Here is a tiny trained network, its code and every weight. The questions are about switching its units off for an input and a target symbol, where a switched-off unit gives its printed mean instead of its output.

import numpy as np


def w(rows, s, z=0):
    codes = np.array(rows[::2]) - 128.0
    scale = np.full(codes.shape[1], s)
    scale[-1] = z or s
    return codes * scale


def f(y):
    return y / 2 * (1 + np.tanh(0.7978845608 * (y + 0.044715 * y**3)))


def softmax(a):
    e = np.exp(a - a.max(-1, keepdims=True))
    return e / e.sum(-1, keepdims=True)


def log_softmax(a):
    a = a - a.max(-1, keepdims=True)
    return a - np.log(np.exp(a).sum(-1, keepdims=True))


def net(x, mask):
    ids = ['αβγδζηλμξστψ'.index(c) for c in x.split()]
    T = len(ids)
    res = E[ids] + P[:T]
    u = 0
    for l in range(2):
        r = res
        for j in range(3):
            rows = slice(2 * j, 2 * j + 2)
            q, k, v = (r @ M[l][rows].T for M in (Q, K, V))
            z = softmax(np.where(np.tri(T) > 0, q @ k.T / 2**0.5, -1e9)) @ v
            o = O[l][rows]
            res = res + np.where(mask[u + j], z, o[:, -1]) @ o[:, :-1]
        u += 3
        y = f(res @ A[l][:, :-1].T + A[l][:, -1])
        res = res + np.where(mask[u : u + 12], y, B[l][:, -1]) @ B[l][:, :-1]
        u += 12
    return log_softmax(res[-1] @ U[:, :-1].T + U[:, -1])


Q, K, V, O, A, B = {}, {}, {}, {}, {}, {}
E = w([
[114,28,127,126,70,88,252,145,87],'α',
[132,73,128,192,194,98,203,115,106],'β',
[133,99,65,100,213,140,146,149,163],'γ',
[162,201,42,73,152,97,137,210,118],'δ',
[126,141,143,86,118,131,56,166,97],'ζ',
[137,142,167,136,176,127,75,98,181],'η',
[180,196,96,163,86,57,112,145,204],'λ',
[91,124,219,209,113,62,121,70,72],'μ',
[147,118,191,78,171,60,177,176,175],'ξ',
[91,106,140,109,150,62,14,151,128],'σ',
[155,207,135,116,92,75,9,83,58],'τ',
[28,137,105,183,69,135,56,192,148],'ψ',
],0.018)
P = w([
[175,104,117,98,118,191,114,32,172],'0',
[188,94,143,103,83,161,105,87,155],'1',
[117,89,83,129,237,212,124,161,110],'2',
[60,100,76,51,94,120,189,75,178],'3',
[209,107,100,146,69,103,152,140,138],'4',
[141,102,105,143,227,158,137,208,86],'5',
[76,126,95,78,71,68,182,126,167],'6',
[233,134,90,180,60,51,174,197,122],'7',
[165,122,97,159,213,98,132,255,53],'8',
[78,128,152,97,47,34,166,168,146],'9',
],0.0093)
Q[0] = w([
[139,144,129,31,233,177,251,116,70],'0.h0',
[68,240,50,114,26,176,206,120,49],'0.h0',
[227,93,112,116,123,195,122,84,84],'0.h1',
[222,118,92,193,170,167,87,106,149],'0.h1',
[103,220,149,136,52,111,44,118,140],'0.h2',
[129,159,71,113,119,250,170,42,181],'0.h2',
],0.018)
K[0] = w([
[252,129,93,84,145,171,230,150,130],'0.h0',
[129,131,50,189,9,222,177,135,63],'0.h0',
[147,176,132,89,144,156,182,97,161],'0.h1',
[136,125,131,151,172,207,130,77,209],'0.h1',
[132,123,105,220,48,82,157,179,126],'0.h2',
[79,158,28,126,90,172,154,75,149],'0.h2',
],0.021)
V[0] = w([
[96,160,78,170,102,2,147,166,137],'0.h0',
[156,107,142,90,138,206,100,117,111],'0.h0',
[60,133,132,117,105,114,188,121,141],'0.h1',
[131,146,106,118,107,113,144,97,100],'0.h1',
[119,132,86,112,109,105,123,111,115],'0.h2',
[129,145,127,121,130,141,116,116,152],'0.h2',
],0.0066)
O[0] = w([
[81,126,253,53,157,121,32,111,136,253],'0.h0',
[150,115,59,187,110,141,193,157,131,74],'0.h0',
[149,172,222,151,171,134,77,120,125,79],'0.h1',
[146,130,147,131,156,117,100,153,188,101],'0.h1',
[124,95,116,143,116,124,140,112,142,141],'0.h2',
[90,114,142,112,144,133,103,133,126,120],'0.h2',
],0.0027,0.0038)
A[0] = w([
[127,160,74,67,128,109,107,123,181,108],'0.n0',
[42,118,156,108,145,138,191,190,183,151],'0.n1',
[92,48,72,192,119,115,83,172,113,50],'0.n2',
[255,83,167,67,163,126,134,102,125,151],'0.n3',
[46,188,137,90,163,197,180,218,95,48],'0.n4',
[127,104,181,136,192,168,136,171,159,59],'0.n5',
[177,216,108,44,83,189,145,194,174,113],'0.n6',
[79,131,97,92,106,87,196,100,105,135],'0.n7',
[186,143,137,176,156,162,66,120,180,121],'0.n8',
[37,167,180,98,83,171,212,138,173,3],'0.n9',
[143,200,196,130,139,167,125,82,186,56],'0.n10',
[165,120,160,118,148,232,120,181,38,140],'0.n11',
],0.0095,0.0054)
B[0] = w([
[95,89,186,157,86,150,178,118,94,241],'0.n0',
[127,189,182,151,98,103,21,49,92,254],'0.n1',
[155,179,242,107,125,174,221,145,58,226],'0.n2',
[94,178,10,165,97,122,214,122,129,227],'0.n3',
[231,169,139,144,110,160,218,169,225,170],'0.n4',
[154,180,117,58,137,153,123,108,77,140],'0.n5',
[57,91,205,160,214,87,46,53,96,222],'0.n6',
[134,113,140,130,72,130,17,106,191,187],'0.n7',
[51,145,103,134,171,130,125,140,193,175],'0.n8',
[101,106,103,145,255,150,193,185,83,137],'0.n9',
[219,75,142,107,39,162,126,149,157,116],'0.n10',
[226,91,173,196,129,123,40,121,165,169],'0.n11',
],0.0092,0.0038)
Q[1] = w([
[169,180,141,152,94,197,134,129,73],'1.h0',
[77,131,204,99,110,95,86,56,172],'1.h0',
[241,167,106,183,136,252,183,172,126],'1.h1',
[200,134,184,133,108,144,170,70,90],'1.h1',
[121,139,130,104,136,83,76,85,136],'1.h2',
[125,179,118,226,125,205,155,197,94],'1.h2',
],0.023)
K[1] = w([
[131,121,180,102,111,199,120,82,113],'1.h0',
[134,179,167,150,80,40,101,211,80],'1.h0',
[120,88,100,106,164,250,142,23,178],'1.h1',
[191,119,152,109,107,121,154,58,78],'1.h1',
[125,165,138,129,142,59,92,182,109],'1.h2',
[111,101,108,112,184,207,123,43,149],'1.h2',
],0.021)
V[1] = w([
[153,92,147,142,115,151,135,90,54],'1.h0',
[139,175,56,198,108,182,29,98,83],'1.h0',
[133,114,152,117,129,184,148,70,58],'1.h1',
[169,129,152,151,165,92,171,10,116],'1.h1',
[100,92,144,249,112,166,111,139,147],'1.h2',
[73,232,146,131,104,139,177,103,102],'1.h2',
],0.012)
O[1] = w([
[129,159,124,140,113,37,155,221,71,122],'1.h0',
[162,241,137,47,136,65,52,122,72,252],'1.h0',
[123,126,153,140,109,24,145,227,63,84],'1.h1',
[253,95,195,139,127,98,155,157,125,182],'1.h1',
[141,123,125,250,53,183,119,151,86,190],'1.h2',
[90,181,179,91,86,165,200,129,86,254],'1.h2',
],0.005,0.0036)
A[1] = w([
[153,80,26,122,107,114,79,153,140,147],'1.n0',
[120,101,150,154,249,128,166,166,55,150],'1.n1',
[194,91,76,73,211,221,137,191,6,20],'1.n2',
[152,125,1,91,194,203,159,203,129,146],'1.n3',
[84,71,160,80,78,103,224,52,116,62],'1.n4',
[146,203,75,100,107,160,181,224,240,108],'1.n5',
[121,180,204,80,161,129,75,165,173,105],'1.n6',
[138,61,182,114,84,35,122,98,138,78],'1.n7',
[101,38,135,31,85,79,86,88,160,109],'1.n8',
[2,52,85,137,228,101,133,136,201,152],'1.n9',
[116,100,146,152,203,192,65,223,147,1],'1.n10',
[87,101,153,137,39,119,101,88,75,108],'1.n11',
],0.0091,0.0053)
B[1] = w([
[164,167,109,130,98,125,89,176,119,146],'1.n0',
[80,145,94,157,148,178,108,28,143,189],'1.n1',
[134,101,164,103,92,75,129,203,236,157],'1.n2',
[94,151,74,70,171,251,137,79,77,147],'1.n3',
[117,157,128,207,75,174,97,185,82,176],'1.n4',
[140,138,134,62,127,141,68,105,149,146],'1.n5',
[133,109,77,163,84,143,144,128,104,234],'1.n6',
[147,107,128,46,136,178,131,154,103,221],'1.n7',
[162,211,137,179,128,112,134,106,145,207],'1.n8',
[130,125,173,101,178,96,191,199,144,205],'1.n9',
[103,133,99,128,59,113,193,156,53,148],'1.n10',
[109,72,102,112,178,109,161,120,176,255],'1.n11',
],0.015,0.0088)
U = w([
[178,85,59,151,63,110,202,199,170,77],'α',
[178,120,78,224,138,109,249,118,114,20],'β',
[135,132,87,141,164,141,182,183,92,4],'γ',
[117,116,219,151,172,121,120,102,75,139],'δ',
[141,121,135,162,160,104,44,203,124,180],'ζ',
[132,134,143,90,82,140,129,158,201,104],'η',
[161,96,183,174,82,110,142,96,224,189],'λ',
[162,40,181,84,94,112,163,150,105,200],'μ',
[121,186,244,148,66,170,140,157,101,89],'ξ',
[147,162,165,172,181,77,202,211,157,171],'σ',
[164,165,120,78,61,35,229,73,134,179],'τ',
[2,104,132,120,48,90,135,152,159,206],'ψ',
],0.0049,0.0025)

Each question gives the input, a string of symbols that net reads in full, and the target symbol t.
The units are the heads (2 rows each of Q, K, V and O) and the neurons (one row each of A and B). Each row of codes is followed by its name. A weight is (code - 128) times the scale printed after its matrix; where a second scale follows, it is the last column's (O, A, B and U).
mask holds one flag per unit, layer by layer, with each layer's heads first. A switched-off unit (its flag False) gives its mean, the last column of its rows in O or B, instead of its output. The means were averaged over made-up inputs and are rounded, as every weight is.
A unit's drop is (log p(t) with every unit on - log p(t) with that unit switched off) / (log p(t) with every unit on - log p(t) with every unit switched off).
The circuit of an input: a set's keep is (log p(t) with only the set's units on - log p(t) with every unit switched off) / (log p(t) with every unit on - log p(t) with every unit switched off). Starting from the 12 units with the biggest drops (on a tie, the unit counted first), units are removed one at a time, each time the one whose removal leaves the highest keep (on an exact tie, the one counted first), for as long as the keep stays at least 0.8.
units of the circuit, in order: the units of the circuit, biggest drop first
unit that matters most: the unit with the biggest drop
top k neurons: the k neurons with the biggest drops, biggest first
top k neurons in layer l: the k neurons of layer l with the biggest drops, biggest first
heads that matter: for each layer, one digit per head in row order, 1 if its drop is at least 0.15 and else 0, layers parted by /
input β η ψ ζ τ σ ζ γ, target γ: units of the circuit, in order -> (1.n3, 0.n3)
input ψ δ ψ η, target ψ: unit that matters most -> 0.n2
input γ γ σ δ, target σ: top 4 neurons -> (0.n6, 1.n9, 1.n8, 0.n2)
input γ ψ ψ λ μ τ, target ζ: top 2 neurons -> (0.n2, 0.n11)
input λ μ β, target λ: units of the circuit, in order -> (1.n2, 1.n1, 1.h1, 0.n5)
input ζ σ σ λ α σ ψ γ σ η, target σ: heads that matter -> 000 / 111
input ζ ψ ψ β σ ψ α, target ψ: heads that matter -> 000 / 011
input σ ζ μ ψ ψ ζ δ, target ψ: heads that matter -> 000 / 011
input ψ γ ξ σ, target σ: units of the circuit, in order -> (1.n9, 1.n8, 1.h2)
input η β ψ λ, target ψ: units of the circuit, in order -> (0.n2, 1.h1, 0.n6)
input λ τ σ γ γ, target γ: top 3 neurons -> (1.n3, 0.n3, 0.n2)
input μ σ η σ ψ λ, target σ: top 3 neurons -> (1.n9, 0.n6, 0.n1)
input λ λ δ ξ, target ξ: units of the circuit, in order -> (0.n6, 1.n4, 0.n1, 1.h2)
input σ ζ ψ ξ, target ψ: top 3 neurons -> (0.n2, 0.n1, 1.n11)
input μ ζ σ γ, target σ: top 4 neurons -> (1.n9, 0.n2, 1.n8, 0.n6)
input σ δ ζ σ ψ ψ σ ζ α λ, target λ: units of the circuit, in order -> (1.h1, 1.h0)
input μ σ ξ λ ξ ψ σ δ α, target μ: top 2 neurons -> (1.n7, 0.n11)
input γ μ ζ ξ μ β γ ξ η σ, target σ: units of the circuit, in order -> (1.n9, 1.n8, 1.h0, 1.h2)
input τ ψ δ, target β: top 4 neurons in layer 0 -> (0.n6, 0.n4, 0.n11, 0.n2)
input σ γ λ α, target λ: units of the circuit, in order -> (0.n7, 1.n8)
input δ μ α ζ, target μ: units of the circuit, in order -> (1.h1, 1.n7)
input σ δ ξ ψ τ β α σ σ, target ψ: heads that matter -> 000 / 000
input α μ γ λ ξ γ, target η: top 4 neurons in layer 0 -> (0.n5, 0.n4, 0.n6, 0.n3)
input ψ ζ α ξ, target ξ: units of the circuit, in order -> (0.n1, 1.n4, 1.h2)
input η β ζ η δ, target δ: unit that matters most -> 0.n6
input σ ψ σ μ ξ σ δ, target σ: top 2 neurons -> (0.n6, 0.n2)
input η τ μ ζ τ σ α, target τ: top 3 neurons in layer 1 -> (1.n8, 1.n11, 1.n6)
input ψ σ ψ β, target ψ: unit that matters most -> 1.h2
input σ λ ψ σ σ σ ψ τ δ δ, target τ: top 2 neurons in layer 1 -> (1.n8, 1.n6)
input λ σ ζ μ σ ζ σ μ ξ β, target ξ: unit that matters most -> 1.h2
